[125 174 188  99  71 142  89 158] : luno
[154 106 142 109 134 108 109 106] : Dar
[137  89  89  98  98  98  89 104] : febe
[131 142 178 126 117 172 161 172] : lilu
[140  89 187 186 160 106 161 187] : Sur
[110 113 142 136 128 132 146 151] : Tafos
[129 146 116 127 115  80 110  89] : ruri
[131 175 181 129  91 153  90  88] : bof
[139 135 107 121 148  99 128  97] : manom
[155  94 119 187 155 187 155 191] : fesus
[123 165 195 120  80 154 103 163] : rofa
[137  91 135 176 152 121 162 189] : Gevid
all febe: [98]	3 4 5
all rofa: [195]	2
all Sur: [160]	4
all fesus: [155]	0 4 6
all febe: [89]	1 2 6
all lilu: [172]	5 7
all Dar: [109]	3 6

[146 129 112 122 130 127 127 124 124 140 122 145 113 129 126 134 130 131
 127 123 127 124]  roga
[147 131 109 122 130 136 133 123 124 141 122 146 112 117 126 134 130 131
 126 123 128 125]  Nomit
[146  71 178 145 146 156 146 134 132 145 143 146 115 145 145 168 130 115
 179 134 194  75]  tek
[111 142 155 123 129 123 125 130 133 118 137 108 142 143 130 130 126 123
 138 130 142 123]  vafi
[106 182  85 153 110  99 113 124 125 105 116 127 145 115 130  89 131 140
  80 123  69 180]  rodad
[111 117 155 132 129 123 125 134 133 118 137 108 142 143 130 128 122 123
 144 131 156 123]  Kisal
[ 83 144 147 149 117 101 112 136 135  94 135  93 164 145 134 102 123 127
 113 136 138 131]  Viset
[ 83 144 147 149 117 101 112 136 135  94 135  93 164 145 134 102 123 127
 113 136 138 153]  Voz
[106 182  85 153 110  99 113 124 125 105 116 127 145 115 130  89 126 140
  80 123  69 180]  Fopin
[129 101 158 119 135 137 132 133 132 132 137 119 128 140 128 143 128 121
 152 133 164 105]  zakiv
all vafi: [123]	3 5 17 21
all tek: [145]	3 9 13 14
all roga: [127]	5 6 18 20
all Kisal: [129]	4
all Kisal: [118]	9

[118 134 137  91 161 133 117 112 126 143 193 117 137 117 117 123 129 137
 133  82 119 109 111 133 158 120 119 168 129 129 120 129 117 108 133]  ren
[141 133 121 162 127 143 134 124 131 121 105 128 117 129 141 129 124 121
 119 141 124 143 144 143 121 144 132 131 127 125 136 117 121 122 128]  kega
[161 133 125 121 138 135 110 121 101 132 100 130 136 130 130 123 131 111
 111 154 114  82 143 129 120 136 124  74 131 129 113 142 140 140 135]  Mamuf
[115 133 120 141 145 119 145 128 164 145 118 146 137 146 149 140 128 128
 121 146 128 174 139 112 162 110 154 162 130 128 145  92 105 112 134]  Dozit
all kega: [143]	5 21 23
all ren: [123]	15
all ren: [117]	6 11 13 14 32
all Dozit: [128]	7 16 17 20 29
all Dozit: [145]	4 6 9 30

[149 138 138 149 124  78] : Dedat
[179  85 141 105 145  97] : suro
[ 89 148 116 159 108 146] : nuziz
[186 140 141 138 130  76] : sus
[ 98 189 119 163 108 137] : tetub
[104 191 191 192 191 104] : finov
[ 74 106 117 112 129 180] : mok
[ 93 187 117 161 107 142] : dide
[ 76 170 114 150 111 161] : viz
[ 93 187 117 161 107 175] : Kita
[178  83 141 104 146  98] : tamu
all Dedat: [149]	0 3
all finov: [191]	1 2 4

[125 125 125 132]  vor
[ 88  98 184 194]  dum
[120 135 125 124]  nupa
[120 135 128 152]  nuge
[120 135 106 152]  lisig
[129 130 111 106]  fina
[128 111 125 152]  Fuzo
[183 183 183  73]  sirin
all vor: [125]	0 1 2
all sirin: [183]	0 1 2

[ 81 141 186 134 121] = Zapul
[121 118 118 118 121] = Vuvak
[108 169 146  91 125] = kadag
[138 137 101 152 137] = mun
[120 181 153 107  93] = giku
[ 90 188 116 137 137] = Zifek
[105 136 204  89 105] = gaf
[210 210 143 143 210] = rufe
all rufe: [210]	0 1 4
all mun: [137]	1 4
all Vuvak: [121]	0 4
all gaf: [136]	1
all Zifek: [137]	3 4

[147  92 146 147  92 101] : kezem
[136  74  93  93 101  79] : mebuv
[ 92  92  60 100 100  92] : Taf
all Taf: [92]	0 1 5
all kezem: [147]	0 3
all Taf: [100]	3 4
all kezem: [92]	1 4
all kezem: [101]	5
which: [ 92  92  60 100 100  92]	Taf

[113 129 113 163 126 130 144 139 113 122  84 175 138 143 127 170 113 151]  tibir
[147 139 155 193 125 127 139 151 113 154 131 151 158 109  89 136 144 134]  Vavo
[141 150 123 170 141 122 142 144 112 178 131 142 133 102  75 144 158 141]  Pevuf
[170 107 140 141  94 120 140 104 134 162 150 112 134 144 110 116 143 103]  zuzi
[160 131 133 188  97  96 120 144 126 137 151 154 136  92 158 133 144 118]  mal
[142 159 134 115 160 110 119 141 133  83 138 111 119  91 191 118 113 127]  fegeb
[110  93 111 145 101 123 140 145 124 131 115 175 116 141 148 167 130 137]  ful
[138 108  92 121  92 110 115 128 137 150 172 131  90 119 136 126 151 105]  bila
[144  75 131 165 148 149 135 120 127 131 165 111 134 140  84 122 140 112]  san
[115 119  99 162  89 112 133 148 124 155 145 160 115 106 120 143 154 129]  Lura
[ 79 138 116 141 177 151 161 158 126 161 126 126 126 107 101 147 126 158]  dol
[123  96 124  96 193 153 153 139 118 107 147 132  83 129 118 165 121 137]  sagob
all Vavo: [109]	13
all tibir: [113]	0 2 8 16
all dol: [126]	8 10 11 12 16
all Pevuf: [141]	0 4 17
all zuzi: [162]	9

[130 127 129 121 134 132 128 128 133 127 125 130 127 126 128 126 127 126
 126 129 128 128 126 128 130 128 126 128 128 126 131 127 124 127 128 129
 130 129 132]  Pomo
[127 129 128 123 128 130 128 127 131 127 128 127 129 128 126 121 129 128
 127 132 128 128 128 129 128 130 127 129 128 127 128 128 124 129 128 127
 127 127 131]  babo
[127 127 129 121 134 132 128 128 133 127 125 130 127 126 128 123 127 126
 126 129 128 128 126 128 122 128 126 128 128 126 131 127 124 127 128 129
 130 129 132]  vus
[130 127 129 121 134 132 128 128 133 127 125 130 127 126 128 126 127 126
 126 129 128 128 126 128 130 128 126 128 128 126 131 127 124 127 127 120
 154 153 124]  pif
[151 117 128 128 139 167 126 139 128 127 124 139 128 128 139 167 126 127
 121 108 127 128 128 128 125 139  55 128 150 120 139 102 126 136 128 120
 128 128 132]  lod
[128 128  63 123 126 132 128 123 135 126 124 125 126 132 128 121 139 123
 155 123 132 128 111 128 187 112 122 144 122 125 127 132 114 128 131 128
 126 127 125]  viri
[127 129 128 123 128 130 120 127 131 127 128 127 129 128 126 121 111 128
 127 133 128 138 129 129 125 127 121 127 130 186 101 130 138 129 149 111
 122 129 111]  Kep
all babo: [121]	15
all babo: [128]	2 4 6 10 13 17 20 21 22 24 28 30 31 34
all lod: [126]	6 16 32
all Kep: [121]	15 26
all lod: [128]	2 3 8 12 13 21 22 23 27 34 36 37

[136 119 151 179 168 129 106 170 132 142 132 154 136 112 158 142 138 125
 135 156 133 102 157 140 155 148 133 125 185 126 148  97 117 115 141 136
 142 170 163 110 113  58 132] = satez
[127 103 139 120 137 173 133 128 151 123 107 159 128 158 129 108 161  83
  95 125  95 116 106 112 105 132 171 113 124 133 128 165 123 149 114 140
 103 147 138 155 123  49 119] = vesu
[129  88 124 129 104 124 122 170 141  96 138 114  96 141 111 117  88 120
 164 122  88  89  88 142 127 123 134 107 136 176 154  57 115 141 140 151
 159  77 143 125 154 150 132] = vovad
all satez: [154]	11
all satez: [142]	9 15 36
all vovad: [141]	8 13 33
all satez: [155]	24
all vovad: [120]	17

[119 121 132 101 101 132 119 135 107 129] : vud
[137 147 112 120 120 120 140 140 134 126] : Tas
[129 137 121 120 129 124 127 149 104 121] : nafiv
[130 148 116 120 137 120 121 114 141 106] : tume
[120 101 125 127 131 131 118 133 102 157] : fakol
[134 110 138 145  96 112 127 110 105 126] : tem
[138 138 134 186 105 134 132 196  84 105] : tum
[135 143 114 126 128 130 126 119 144 112] : gitu
[135 133 117 145 115 124 125 139 132 123] : Tipev
[126 121 116 109 144 130 125 163 139 138] : Bosab
[157 120 120 126 157 120 119 120 123 157] : pebeg
all tum: [105]	4 9
all vud: [119]	0 6
all vud: [121]	1
all pebeg: [120]	1 2 5 7
all Tas: [120]	3 4 5
all Tas: [126]	9
all tum: [138]	0 1

[153 153  94  99 153] -> vebos
[ 71  69  69 103  69] -> tifu
[ 70  95 100 131 100] -> nuf
all vebos: [94]	2
all nuf: [100]	2 4
all nuf: [70]	0
all tifu: [69]	1 2 4

[122 122 121 134 122 122 134 122] = bopu
[120 129 130 112 112 109 129 146] = guz
[136 132 120 134 121 137 120 122] = samo
[112 123 142  96 141 123 122 105] = meva
[164 127 133 155  84 137 121 154] = kizam
[136 132 120 117 121 121 121 122] = dov
all bopu: [122]	0 1 4 5 7
all samo: [136]	0
all guz: [129]	1 6
all dov: [121]	4 5 6

